Here is a tiny trained network, its code and every weight. The questions are about switching its units off for an input and a class, where a switched-off unit gives its printed mean instead of its output.

import numpy as np


def w(rows, s, z=0):
    codes = np.array(rows[::2]) - 128.0
    scale = np.full(codes.shape[1], s)
    scale[-1] = z or s
    return codes * scale


def f(y):
    return np.maximum(y, 0)


def log_softmax(a):
    a = a - a.max(-1, keepdims=True)
    return a - np.log(np.exp(a).sum(-1, keepdims=True))


def net(x, mask):
    res = np.array(x, float).reshape(1, 6) / 4 @ E
    y = f(res @ A[0][:, :-1].T + A[0][:, -1])
    res = res + np.where(mask, y, B[0][:, -1]) @ B[0][:, :-1]
    return log_softmax(res[-1] @ U[:, :-1].T + U[:, -1])


A, B = {}, {}
E = w([
[135,127,134,126,131,119,128,125,120],'x0',
[49,222,198,189,85,25,66,103,55],'x1',
[63,106,240,109,226,184,84,240,142],'x2',
[124,110,140,228,194,254,131,6,29],'x3',
[133,140,128,133,127,135,137,139,128],'x4',
[129,131,132,129,131,130,128,123,138],'x5',
],0.0077)
A[0] = w([
[189,25,83,103,143,189,206,154,189,11],'neuron 0',
[103,121,140,201,166,228,124,39,63,104],'neuron 1',
[55,120,184,128,231,182,93,219,144,71],'neuron 2',
[24,213,200,204,72,8,70,106,37,13],'neuron 3',
[189,68,57,75,175,194,185,145,150,10],'neuron 4',
[107,106,189,126,169,161,136,166,154,62],'neuron 5',
[76,95,223,121,171,159,116,196,149,105],'neuron 6',
[144,125,149,170,150,186,147,94,88,40],'neuron 7',
[136,144,114,47,84,6,111,253,233,124],'neuron 8',
[58,98,191,136,219,166,108,227,141,70],'neuron 9',
[72,125,191,95,207,141,121,180,132,101],'neuron 10',
[88,192,178,136,117,84,109,89,117,1],'neuron 11',
[127,110,140,242,219,215,112,45,67,124],'neuron 12',
[174,135,14,155,49,68,216,28,135,40],'neuron 13',
],0.0061,0.0018)
B[0] = w([
[114,167,211,179,210,182,96,178,222,197],'neuron 0',
[61,104,144,57,110,61,189,153,102,211],'neuron 1',
[174,124,70,192,73,96,88,82,79,204],'neuron 2',
[157,135,210,168,250,254,67,183,250,230],'neuron 3',
[138,179,204,129,208,196,56,173,196,190],'neuron 4',
[181,147,75,142,109,106,120,83,121,166],'neuron 5',
[186,146,66,192,88,86,111,85,68,192],'neuron 6',
[92,113,147,93,127,104,146,133,116,167],'neuron 7',
[3,91,128,9,115,105,238,128,79,248],'neuron 8',
[184,141,89,170,52,93,96,108,90,202],'neuron 9',
[182,136,89,168,67,121,118,90,87,184],'neuron 10',
[139,125,168,134,151,178,114,110,160,164],'neuron 11',
[17,103,116,39,96,72,221,158,135,223],'neuron 12',
[221,128,62,194,56,82,48,54,52,206],'neuron 13',
],0.0062,0.012)
U = w([
[10,113,137,55,122,73,246,147,95,254],'0',
[244,130,87,167,79,80,87,103,60,54],'1',
[146,135,187,136,235,194,90,163,207,114],'2',
],0.011,0.00041)

Each question gives the input, the list of numbers given to net, and the class t.
The units are the neurons (one row each of A and B). Each row of codes is followed by its name. A weight is (code - 128) times the scale printed after its matrix; where a second scale follows, it is the last column's (A, B and U).
mask holds one flag per neuron, in row order. A switched-off neuron (its flag False) gives its mean, the last column of its row in B, instead of its output. The means were averaged over made-up inputs and are rounded, as every weight is.
A unit's drop is (log p(t) with every unit on - log p(t) with that unit switched off) / (log p(t) with every unit on - log p(t) with every unit switched off).
The circuit of an input: a set's keep is (log p(t) with only the set's units on - log p(t) with every unit switched off) / (log p(t) with every unit on - log p(t) with every unit switched off). Starting from the 12 units with the biggest drops (on a tie, the unit counted first), units are removed one at a time, each time the one whose removal leaves the highest keep (on an exact tie, the one counted first), for as long as the keep stays at least 0.8.
circuit, biggest first: the units of the circuit, biggest drop first
most important unit: the unit with the biggest drop
k most important neurons: the k neurons with the biggest drops, biggest first
drop of u: that unit's drop, to one decimal
input [-1,3,6,7,0,8], class 0: most important unit => neuron 12
input [2,7,5,8,2,-8], class 0: 2 most important neurons => neuron 12; neuron 1
input [-5,-6,-7,7,5,5], class 0: 3 most important neurons => neuron 12; neuron 1; neuron 3
input [3,-6,-4,1,-5,-7], class 2: 2 most important neurons => neuron 0; neuron 4
input [-3,8,-3,-7,-4,-4], class 2: 2 most important neurons => neuron 3; neuron 12
input [-1,0,4,-3,6,4], class 1: 2 most important neurons => neuron 12; neuron 1
input [4,-6,7,6,6,2], class 1: 2 most important neurons => neuron 8; neuron 2
input [-7,5,3,0,-8,8], class 2: 2 most important neurons => neuron 3; neuron 13
input [-8,-7,-2,7,-1,-3], class 0: 3 most important neurons => neuron 12; neuron 3; neuron 1
input [6,-8,8,-3,-7,-4], class 1: drop of neuron 9 => 0.3
input [5,-7,7,5,4,7], class 1: drop of neuron 3 => 0.4
input [-4,8,1,-4,4,7], class 2: drop of neuron 3 => 1.0
input [4,3,-3,6,0,-8], class 0: drop of neuron 0 => 0.0
input [-6,-5,-1,8,3,7], class 0: circuit, biggest first => neuron 12
